W = 41	15	45	-46	44	-48	33	-46
Read off the 3rd entry from the right.
A: -48
The first entry from the right is -46
Read off the entry just right of -48.
A: 33
